Below is a small trained network, with its code and all its weights. Each question gives an input and a class and asks what happens when units are switched off, that is, made to give their printed mean instead of their output.

import numpy as np


def w(rows, s, z=0):
    codes = np.array(rows[::2]) - 128.0
    scale = np.full(codes.shape[1], s)
    scale[-1] = z or s
    return codes * scale


def f(y):
    return y / 2 * (1 + np.tanh(0.7978845608 * (y + 0.044715 * y**3)))


def log_softmax(a):
    a = a - a.max(-1, keepdims=True)
    return a - np.log(np.exp(a).sum(-1, keepdims=True))


def net(x, mask):
    res = np.array(x, float).reshape(1, 8) / 4 @ E
    y = f(res @ A[0][:, :-1].T + A[0][:, -1])
    res = res + np.where(mask, y, B[0][:, -1]) @ B[0][:, :-1]
    return log_softmax(res[-1] @ U[:, :-1].T + U[:, -1])


A, B = {}, {}
E = w([
[121,161,75,102,179,135,71,73],'x0',
[150,229,132,49,74,163,96,189],'x1',
[1,154,110,198,197,150,98,216],'x2',
[120,109,112,101,129,146,136,128],'x3',
[123,100,132,87,121,141,165,141],'x4',
[123,130,131,107,133,126,142,129],'x5',
[119,178,116,92,164,101,111,89],'x6',
[126,177,59,170,106,59,229,147],'x7',
],0.0098)
A[0] = w([
[37,137,86,149,122,124,110,167,61],'neuron 1',
[66,208,166,190,194,141,112,201,112],'neuron 2',
[120,166,1,195,92,50,157,176,62],'neuron 3',
[125,236,84,130,45,190,60,221,123],'neuron 4',
[127,83,220,96,198,173,28,171,54],'neuron 5',
[146,84,92,168,129,106,99,125,142],'neuron 6',
[38,30,126,233,179,65,137,47,3],'neuron 7',
[160,171,18,144,140,163,217,148,88],'neuron 8',
[54,74,129,105,218,155,137,221,81],'neuron 9',
],0.008,0.0028)
B[0] = w([
[223,105,97,153,82,184,174,135,187],'neuron 1',
[247,212,53,171,198,199,138,82,230],'neuron 2',
[118,2,132,121,188,113,50,201,225],'neuron 3',
[41,209,232,100,125,174,183,37,255],'neuron 4',
[134,44,143,152,204,20,74,198,219],'neuron 5',
[144,134,191,84,159,226,194,106,147],'neuron 6',
[58,128,217,48,113,155,207,74,224],'neuron 7',
[116,106,203,175,212,78,11,131,196],'neuron 8',
[218,112,142,165,115,137,184,97,207],'neuron 9',
],0.0068,0.0097)
U = w([
[25,155,203,86,133,146,178,46,82],'0',
[120,126,149,120,140,111,141,80,254],'1',
[245,129,108,131,118,121,156,51,75],'2',
[99,98,169,131,176,67,85,141,60],'3',
],0.011,0.008)

Each question gives the input, the list of numbers given to net, and the class t.
The units are the neurons (one row each of A and B). Each row of codes is followed by its name. A weight is (code - 128) times the scale printed after its matrix; where a second scale follows, it is the last column's (A, B and U).
mask holds one flag per neuron, in row order. A switched-off neuron (its flag False) gives its mean, the last column of its row in B, instead of its output. The means were averaged over made-up inputs and are rounded, as every weight is.
A unit's drop is (log p(t) with every unit on - log p(t) with that unit switched off) / (log p(t) with every unit on - log p(t) with every unit switched off).
The circuit of an input: a set's keep is (log p(t) with only the set's units on - log p(t) with every unit switched off) / (log p(t) with every unit on - log p(t) with every unit switched off). Starting from all 9 units, units are removed one at a time, each time the one whose removal leaves the highest keep (on an exact tie, the one counted first), for as long as the keep stays at least 0.8.
units of the circuit, in order: the units of the circuit, biggest drop first
unit that matters most: the unit with the biggest drop
k most important neurons: the k neurons with the biggest drops, biggest first
drop when u is switched off: that unit's drop, to one decimal
input [-3,-4,-6,8,3,-8,-8,-7], class 3: units of the circuit, in order	(neuron 5; neuron 2)
input [3,1,-2,-6,-3,0,-6,-8], class 3: unit that matters most	neuron 5
input [-8,-6,-6,0,-6,-2,-8,-3], class 0: units of the circuit, in order	(neuron 7; neuron 2)
input [6,-8,4,7,7,-3,-8,8], class 0: 2 most important neurons	(neuron 7; neuron 5)
input [-3,0,-4,1,-4,-1,-7,7], class 3: units of the circuit, in order	(neuron 3; neuron 8)
input [0,-3,6,0,4,8,-2,-5], class 2: 2 most important neurons	(neuron 9; neuron 2)
input [2,4,-6,-2,-6,-4,-5,4], class 1: units of the circuit, in order	(neuron 2; neuron 9)
input [5,-4,6,6,-3,-4,7,4], class 2: 3 most important neurons	(neuron 2; neuron 1; neuron 4)
input [5,5,5,1,6,-2,-3,8], class 3: 2 most important neurons	(neuron 3; neuron 8)
input [4,5,-4,-6,4,-6,7,-6], class 3: 3 most important neurons	(neuron 5; neuron 7; neuron 2)
input [-4,6,7,2,0,7,-2,-5], class 2: 2 most important neurons	(neuron 2; neuron 9)
input [-8,-5,6,-8,-1,4,6,-3], class 2: 4 most important neurons	(neuron 2; neuron 4; neuron 9; neuron 1)
input [1,7,3,2,-5,-1,-3,-4], class 0: 2 most important neurons	(neuron 4; neuron 3)
input [-3,4,-4,-3,-2,3,2,2], class 0: units of the circuit, in order	(neuron 2)
input [6,2,6,1,-4,-5,1,-4], class 2: units of the circuit, in order	(neuron 2; neuron 1)
input [-4,8,-5,6,4,0,7,7], class 0: 3 most important neurons	(neuron 4; neuron 5; neuron 2)
input [-3,0,-7,8,-7,5,-8,7], class 1: 2 most important neurons	(neuron 2; neuron 5)
input [8,8,-7,-1,-1,3,1,4], class 0: 2 most important neurons	(neuron 4; neuron 2)
input [1,4,-3,7,-4,3,-4,4], class 0: 2 most important neurons	(neuron 5; neuron 2)
input [4,-1,-6,4,-6,-7,-3,6], class 1: units of the circuit, in order	(neuron 2)
input [-5,3,8,-8,-6,8,-1,3], class 2: drop when neuron 2 is switched off	0.6
input [-1,4,-3,8,-4,8,-1,6], class 3: drop when neuron 8 is switched off	0.3
input [8,-2,-4,-6,1,5,-7,-7], class 3: drop when neuron 2 is switched off	0.2
